Below are the code and all the weights of a small trained network. Each question names an input and a class and asks about switching units off, where a switched-off unit gives its printed mean instead of its output.

import numpy as np


def w(rows, s, z=0):
    codes = np.array(rows[::2]) - 128.0
    scale = np.full(codes.shape[1], s)
    scale[-1] = z or s
    return codes * scale


def norm(h):
    return h / np.sqrt((h * h).mean(-1, keepdims=True) + 1e-5)


def f(y):
    return np.maximum(y, 0)


def log_softmax(a):
    a = a - a.max(-1, keepdims=True)
    return a - np.log(np.exp(a).sum(-1, keepdims=True))


def net(x, mask):
    res = np.array(x, float).reshape(1, 2) / 4 @ E
    u = 0
    for l in range(3):
        y = f(norm(res) @ A[l][:, :-1].T + A[l][:, -1])
        res = res + np.where(mask[u : u + 5], y, B[l][:, -1]) @ B[l][:, :-1]
        u += 5
    return log_softmax(norm(res)[-1] @ U[:, :-1].T + U[:, -1])


A, B = {}, {}
E = w([
[108,152,172,252,126,111],'x0',
[127,150,151,99,133,47],'x1',
],0.0027)
A[0] = w([
[132,154,153,144,133,120,101],'0.n1',
[162,81,124,163,84,241,46],'0.n2',
[110,112,92,135,134,241,2],'0.n3',
[117,89,47,110,132,252,11],'0.n4',
[126,132,126,132,112,175,89],'0.n5',
],0.0037,0.0038)
B[0] = w([
[137,93,103,141,136,112,155],'0.n1',
[150,73,65,136,172,135,231],'0.n2',
[189,2,93,176,139,87,188],'0.n3',
[218,56,127,161,48,70,249],'0.n4',
[140,109,116,127,122,130,155],'0.n5',
],0.0066,0.0017)
A[1] = w([
[159,118,137,102,107,105,90],'1.n1',
[125,157,141,148,118,126,56],'1.n2',
[137,117,109,127,127,245,188],'1.n3',
[153,126,137,124,93,123,49],'1.n4',
[139,137,149,113,122,102,3],'1.n5',
],0.011,0.0027)
B[1] = w([
[46,167,114,171,112,198,252],'1.n1',
[177,101,110,92,84,185,166],'1.n2',
[33,199,97,121,184,42,243],'1.n3',
[1,172,170,137,114,155,154],'1.n4',
[39,125,45,218,192,97,160],'1.n5',
],0.0045,0.0033)
A[2] = w([
[117,171,95,101,185,65,5],'2.n1',
[243,92,169,161,102,108,154],'2.n2',
[183,67,178,165,105,92,201],'2.n3',
[183,123,254,141,109,111,108],'2.n4',
[126,136,105,72,142,245,208],'2.n5',
],0.0065,0.0022)
B[2] = w([
[56,148,136,201,131,210,206],'2.n1',
[134,60,2,122,98,53,231],'2.n2',
[149,82,57,84,113,152,253],'2.n3',
[156,50,63,80,119,150,181],'2.n4',
[217,122,193,109,73,130,214],'2.n5',
],0.0051,0.0033)
U = w([
[55,161,125,190,182,124,176],'0',
[154,68,66,137,110,107,195],'1',
[89,171,156,86,64,178,150],'2',
[153,130,176,122,177,108,5],'3',
[252,134,210,93,116,122,118],'4',
[145,128,187,130,144,94,3],'5',
],0.017,0.0044)

Each question gives the input, the list of numbers given to net, and the class t.
The units are the neurons (one row each of A and B). Each row of codes is followed by its name. A weight is (code - 128) times the scale printed after its matrix; where a second scale follows, it is the last column's (A, B and U).
mask holds one flag per neuron, layer by layer. A switched-off neuron (its flag False) gives its mean, the last column of its row in B, instead of its output. The means were averaged over made-up inputs and are rounded, as every weight is.
A unit's drop is (log p(t) with every unit on - log p(t) with that unit switched off) / (log p(t) with every unit on - log p(t) with every unit switched off).
unit that matters most: the unit with the biggest drop
top k neurons: the k neurons with the biggest drops, biggest first
top k neurons in layer l: the k neurons of layer l with the biggest drops, biggest first
drop when u is switched off: that unit's drop, to one decimal
input [-1,4], class 0: unit that matters most	1.n5
input [-6,2], class 4: top 4 neurons	2.n5, 1.n3, 0.n2, 1.n5
input [-7,-5], class 2: top 3 neurons	2.n2, 1.n4, 1.n1
input [-1,1], class 2: top 2 neurons in layer 0	0.n2, 0.n3
input [-5,1], class 2: top 2 neurons in layer 0	0.n4, 0.n3
input [-5,7], class 2: top 2 neurons	1.n3, 1.n1
input [-7,4], class 4: top 2 neurons	1.n3, 2.n5
input [-8,5], class 4: top 2 neurons	1.n3, 2.n5
input [-2,3], class 2: top 3 neurons	1.n3, 1.n1, 2.n5
input [3,6], class 0: top 2 neurons	1.n5, 2.n2
input [-2,4], class 0: top 2 neurons	1.n5, 0.n2
input [-4,3], class 2: top 2 neurons in layer 1	1.n2, 1.n5
input [-7,5], class 4: top 3 neurons	1.n3, 2.n5, 0.n4
input [-7,0], class 2: unit that matters most	1.n3
input [-8,-1], class 2: drop when 1.n3 is switched off	0.4
input [-8,4], class 4: drop when 1.n3 is switched off	0.9
input [-2,6], class 0: drop when 1.n5 is switched off	0.1
input [5,-4], class 0: drop when 0.n5 is switched off	0.0
